Below is a small trained network, with its code and all its weights. Each question gives an input and a target symbol and asks what happens when units are switched off, that is, made to give their printed mean instead of their output.

import numpy as np


def w(rows, s, z=0):
    codes = np.array(rows[::2]) - 128.0
    scale = np.full(codes.shape[1], s)
    scale[-1] = z or s
    return codes * scale


def norm(h):
    return h / np.sqrt((h * h).mean(-1, keepdims=True) + 1e-5)


def f(y):
    return y / 2 * (1 + np.tanh(0.7978845608 * (y + 0.044715 * y**3)))


def softmax(a):
    e = np.exp(a - a.max(-1, keepdims=True))
    return e / e.sum(-1, keepdims=True)


def log_softmax(a):
    a = a - a.max(-1, keepdims=True)
    return a - np.log(np.exp(a).sum(-1, keepdims=True))


def net(x, mask):
    ids = ['ΓΛΨΩαβδηθμξσφ'.index(c) for c in x.split()]
    T = len(ids)
    res = E[ids] + P[:T]
    q, k, v = (norm(res) @ M[0].T for M in (Q, K, V))
    z = softmax(np.where(np.tri(T) > 0, q @ k.T / 3**0.5, -1e9)) @ v
    res = res + np.where(mask[0], z, O[0][:, -1]) @ O[0][:, :-1]
    y = f(norm(res) @ A[0][:, :-1].T + A[0][:, -1])
    res = res + np.where(mask[1:9], y, B[0][:, -1]) @ B[0][:, :-1]
    return log_softmax(norm(res)[-1] @ U[:, :-1].T + U[:, -1])


Q, K, V, O, A, B = {}, {}, {}, {}, {}, {}
E = w([
[165,92,114,123,132,138],'Γ',
[116,134,56,105,136,110],'Λ',
[154,82,114,125,124,119],'Ψ',
[178,65,142,193,176,89],'Ω',
[168,90,108,119,128,128],'α',
[158,154,186,5,68,155],'β',
[166,97,99,126,139,115],'δ',
[115,55,95,112,146,77],'η',
[160,97,84,158,123,105],'θ',
[146,152,119,118,188,132],'μ',
[136,128,89,161,92,172],'ξ',
[134,152,87,170,156,169],'σ',
[171,149,170,144,133,163],'φ',
],0.011)
P = w([
[76,1,158,121,162,220],'0',
[89,33,121,92,156,186],'1',
[110,62,110,102,148,171],'2',
[134,74,95,90,121,149],'3',
[160,95,95,76,118,144],'4',
[173,122,95,70,107,125],'5',
[171,143,88,65,100,114],'6',
[179,176,82,66,82,90],'7',
[196,196,82,67,84,76],'8',
[248,207,68,74,49,57],'9',
],0.0043)
Q[0] = w([
[167,130,51,147,172,116],'h1',
[255,131,126,104,40,90],'h1',
[80,193,139,205,93,93],'h1',
],0.0089)
K[0] = w([
[137,254,170,87,71,182],'h1',
[98,224,105,95,100,84],'h1',
[54,23,147,79,174,145],'h1',
],0.0075)
V[0] = w([
[145,167,100,152,147,219],'h1',
[139,115,85,184,76,130],'h1',
[128,134,92,125,254,109],'h1',
],0.01)
O[0] = w([
[2,213,151,153,101,171,252],'h1',
[34,85,77,213,103,86,182],'h1',
[87,169,106,82,213,122,69],'h1',
],0.0092,0.0018)
A[0] = w([
[103,136,117,216,49,123,235],'n1',
[90,101,66,203,139,147,52],'n2',
[115,230,187,183,134,205,42],'n3',
[173,210,105,174,115,157,109],'n4',
[88,167,167,60,132,140,251],'n5',
[158,97,254,131,116,21,56],'n6',
[171,184,233,120,62,138,128],'n7',
[201,69,112,165,135,173,101],'n8',
],0.0087,0.0025)
B[0] = w([
[111,111,177,91,142,130,254],'n1',
[254,158,101,155,104,106,229],'n2',
[130,141,169,78,87,55,172],'n3',
[61,123,142,93,116,94,166],'n4',
[182,130,168,152,99,92,207],'n5',
[119,66,132,157,212,147,154],'n6',
[114,178,110,215,137,77,250],'n7',
[67,192,148,95,109,95,245],'n8',
],0.0088,0.0039)
U = w([
[123,95,116,132,121,252,186],'Γ',
[116,136,90,133,164,179,58],'Λ',
[87,33,125,64,130,107,91],'Ψ',
[113,91,173,150,197,110,151],'Ω',
[115,132,42,2,81,159,3],'α',
[197,150,158,155,134,181,23],'β',
[125,106,104,113,152,161,60],'δ',
[112,76,128,98,169,135,81],'η',
[196,83,33,192,117,77,183],'θ',
[160,196,145,67,235,158,35],'μ',
[55,57,113,244,35,184,27],'ξ',
[8,204,127,188,140,95,201],'σ',
[150,129,239,93,64,102,198],'φ',
],0.0096,0.0033)

Each question gives the input, a string of symbols that net reads in full, and the target symbol t.
The units are the heads (3 rows each of Q, K, V and O) and the neurons (one row each of A and B). Each row of codes is followed by its name. A weight is (code - 128) times the scale printed after its matrix; where a second scale follows, it is the last column's (O, A, B and U).
mask holds one flag per unit, heads first, then neurons. A switched-off unit (its flag False) gives its mean, the last column of its rows in O or B, instead of its output. The means were averaged over made-up inputs and are rounded, as every weight is.
A unit's drop is (log p(t) with every unit on - log p(t) with that unit switched off) / (log p(t) with every unit on - log p(t) with every unit switched off).
The circuit of an input: a set's keep is (log p(t) with only the set's units on - log p(t) with every unit switched off) / (log p(t) with every unit on - log p(t) with every unit switched off). Starting from all 9 units, units are removed one at a time, each time the one whose removal leaves the highest keep (on an exact tie, the one counted first), for as long as the keep stays at least 0.8.
units of the circuit, in order: the units of the circuit, biggest drop first
unit that matters most: the unit with the biggest drop
k most important neurons: the k neurons with the biggest drops, biggest first
drop when u is switched off: that unit's drop, to one decimal
input θ β β β ξ, target φ: 2 most important neurons -> [n1 n8]
input θ μ δ, target μ: unit that matters most -> h1
input β σ β β θ θ θ θ θ β, target θ: 2 most important neurons -> [n7 n8]
input α σ Ψ θ θ ξ, target ξ: units of the circuit, in order -> [h1 n8]
input β θ Ψ, target φ: units of the circuit, in order -> [n8 h1]
input σ μ θ θ β σ Γ μ, target φ: units of the circuit, in order -> [n5 n7]
input θ θ φ φ Ω, target φ: units of the circuit, in order -> [h1 n3]
input φ θ θ η θ φ σ Ω, target φ: 3 most important neurons -> [n3 n7 n1]
input φ θ θ α δ σ θ ξ β Λ, target α: 2 most important neurons -> [n7 n5]
input Ω θ θ σ ξ Ψ β α η, target Ψ: 4 most important neurons -> [n2 n7 n5 n6]
input ξ β θ Γ θ θ, target φ: units of the circuit, in order -> [n8 h1]
input β Ψ Γ φ θ Γ Λ θ, target α: units of the circuit, in order -> [n7 n5 h1 n2]
input Ψ α Ω Ψ α θ φ Ω θ, target φ: units of the circuit, in order -> [n1 h1]
input α σ Γ, target σ: units of the circuit, in order -> [h1]
input α α θ θ σ β σ, target φ: units of the circuit, in order -> [n3 h1]
input η Ψ β Γ θ Ψ θ Ω, target Ω: 4 most important neurons -> [n6 n2 n8 n5]
input β Γ θ σ θ Ψ Ω, target Ω: 3 most important neurons -> [n6 n8 n7]
input β β δ β δ, target φ: 2 most important neurons -> [n8 n2]
input θ β ξ θ θ φ θ Γ, target σ: 2 most important neurons -> [n7 n2]
input θ Λ θ θ θ θ Λ, target θ: most important neuron -> [n8]
input θ σ β θ α φ, target σ: 2 most important neurons -> [n7 n2]
input θ ξ θ, target ξ: drop when n8 is switched off -> 0.1
input Λ θ α θ σ θ θ σ α Ψ, target σ: drop when h1 is switched off -> 0.9
input θ ξ α, target ξ: drop when h1 is switched off -> 1.5
input σ μ θ α, target μ: drop when n7 is switched off -> 0.4
